Below is a small trained network, with its code and all its weights. Each question gives an input and a target symbol and asks what happens when units are switched off, that is, made to give their printed mean instead of their output.

import numpy as np


def w(rows, s, z=0):
    codes = np.array(rows[::2]) - 128.0
    scale = np.full(codes.shape[1], s)
    scale[-1] = z or s
    return codes * scale


def f(y):
    return np.maximum(y, 0)


def softmax(a):
    e = np.exp(a - a.max(-1, keepdims=True))
    return e / e.sum(-1, keepdims=True)


def log_softmax(a):
    a = a - a.max(-1, keepdims=True)
    return a - np.log(np.exp(a).sum(-1, keepdims=True))


def net(x, mask):
    ids = ['γδεζηλμω'.index(c) for c in x.split()]
    T = len(ids)
    res = E[ids] + P[:T]
    r = res
    for j in range(3):
        rows = slice(2 * j, 2 * j + 2)
        q, k, v = (r @ M[0][rows].T for M in (Q, K, V))
        z = softmax(np.where(np.tri(T) > 0, q @ k.T / 2**0.5, -1e9)) @ v
        o = O[0][rows]
        res = res + np.where(mask[j], z, o[:, -1]) @ o[:, :-1]
    y = f(res @ A[0][:, :-1].T + A[0][:, -1])
    res = res + np.where(mask[3:15], y, B[0][:, -1]) @ B[0][:, :-1]
    return log_softmax(res[-1] @ U[:, :-1].T + U[:, -1])


Q, K, V, O, A, B = {}, {}, {}, {}, {}, {}
E = w([
[114,73,65],'γ',
[172,101,148],'δ',
[59,79,248],'ε',
[173,131,168],'ζ',
[116,144,48],'η',
[64,118,191],'λ',
[116,109,62],'μ',
[124,35,177],'ω',
],0.019)
P = w([
[183,103,183],'0',
[157,254,97],'1',
[198,205,108],'2',
[212,189,129],'3',
[159,205,161],'4',
[171,192,166],'5',
[141,193,135],'6',
[159,211,130],'7',
[129,227,72],'8',
],0.0058)
Q[0] = w([
[157,165,105],'h0',
[2,156,236],'h0',
[128,26,155],'h1',
[83,124,126],'h1',
[211,225,168],'h2',
[114,141,104],'h2',
],0.0099)
K[0] = w([
[147,47,162],'h0',
[115,188,33],'h0',
[79,119,46],'h1',
[135,254,188],'h1',
[97,131,55],'h2',
[66,117,148],'h2',
],0.0091)
V[0] = w([
[74,30,146],'h0',
[239,223,46],'h0',
[99,237,230],'h1',
[172,146,253],'h1',
[220,103,155],'h2',
[175,132,196],'h2',
],0.0074)
O[0] = w([
[147,146,200,176],'h0',
[151,149,2,67],'h0',
[104,46,121,46],'h1',
[161,12,126,196],'h1',
[204,120,80,253],'h2',
[144,95,113,195],'h2',
],0.0098,0.0021)
A[0] = w([
[151,105,215,210],'n0',
[175,116,215,77],'n1',
[6,117,167,121],'n2',
[98,169,142,108],'n3',
[93,137,100,2],'n4',
[131,164,76,98],'n5',
[98,149,74,188],'n6',
[140,127,181,102],'n7',
[125,92,176,142],'n8',
[71,141,57,121],'n9',
[133,62,82,202],'n10',
[42,151,191,118],'n11',
],0.012,0.0038)
B[0] = w([
[123,146,69,255],'n0',
[50,101,86,230],'n1',
[208,183,122,167],'n2',
[133,104,186,141],'n3',
[190,95,172,132],'n4',
[112,124,187,167],'n5',
[174,198,217,175],'n6',
[76,102,123,179],'n7',
[102,161,102,195],'n8',
[255,97,240,170],'n9',
[131,133,67,195],'n10',
[186,113,102,169],'n11',
],0.0062,0.0089)
U = w([
[87,227,133,173],'γ',
[131,161,47,165],'δ',
[67,105,184,5],'ε',
[152,124,99,188],'ζ',
[143,161,199,5],'η',
[79,98,196,52],'λ',
[76,255,94,144],'μ',
[89,109,185,51],'ω',
],0.0098,0.0017)

Each question gives the input, a string of symbols that net reads in full, and the target symbol t.
The units are the heads (2 rows each of Q, K, V and O) and the neurons (one row each of A and B). Each row of codes is followed by its name. A weight is (code - 128) times the scale printed after its matrix; where a second scale follows, it is the last column's (O, A, B and U).
mask holds one flag per unit, heads first, then neurons. A switched-off unit (its flag False) gives its mean, the last column of its rows in O or B, instead of its output. The means were averaged over made-up inputs and are rounded, as every weight is.
A unit's drop is (log p(t) with every unit on - log p(t) with that unit switched off) / (log p(t) with every unit on - log p(t) with every unit switched off).
The circuit of an input: a set's keep is (log p(t) with only the set's units on - log p(t) with every unit switched off) / (log p(t) with every unit on - log p(t) with every unit switched off). Starting from the 12 units with the biggest drops (on a tie, the unit counted first), units are removed one at a time, each time the one whose removal leaves the highest keep (on an exact tie, the one counted first), for as long as the keep stays at least 0.8.
units of the circuit, in order: the units of the circuit, biggest drop first
unit that matters most: the unit with the biggest drop
top k neurons: the k neurons with the biggest drops, biggest first
which heads matter: for each layer, one digit per head in row order, 1 if its drop is at least 0.15 and else 0, layers parted by /
drop when u is switched off: that unit's drop, to one decimal
input ε δ δ, target ε: unit that matters most	h0
input δ ζ η ω ζ δ λ, target ζ: which heads matter	110
input μ μ ζ, target μ: units of the circuit, in order	(h1, h0)
input δ δ δ δ ω, target ζ: units of the circuit, in order	(h0, h2)
input ζ δ ζ ζ δ, target δ: which heads matter	100
input ζ δ η, target ζ: units of the circuit, in order	(h1, n9, h0)
input δ ζ ε, target ζ: units of the circuit, in order	(h0, h1, h2)
input δ μ μ ζ ζ δ λ η, target ζ: which heads matter	010
input γ η η η, target γ: which heads matter	010
input ω η γ η μ γ λ, target η: top 2 neurons	(n9, n6)
input η η μ, target η: top 2 neurons	(n9, n6)
input μ μ δ, target μ: drop when h0 is switched off	0.1
input δ ζ δ λ ω, target δ: drop when n1 is switched off	0.0
input ζ ζ ζ μ ω, target δ: units of the circuit, in order	(h0)
input μ γ δ γ γ μ γ μ δ, target μ: drop when n1 is switched off	-0.1
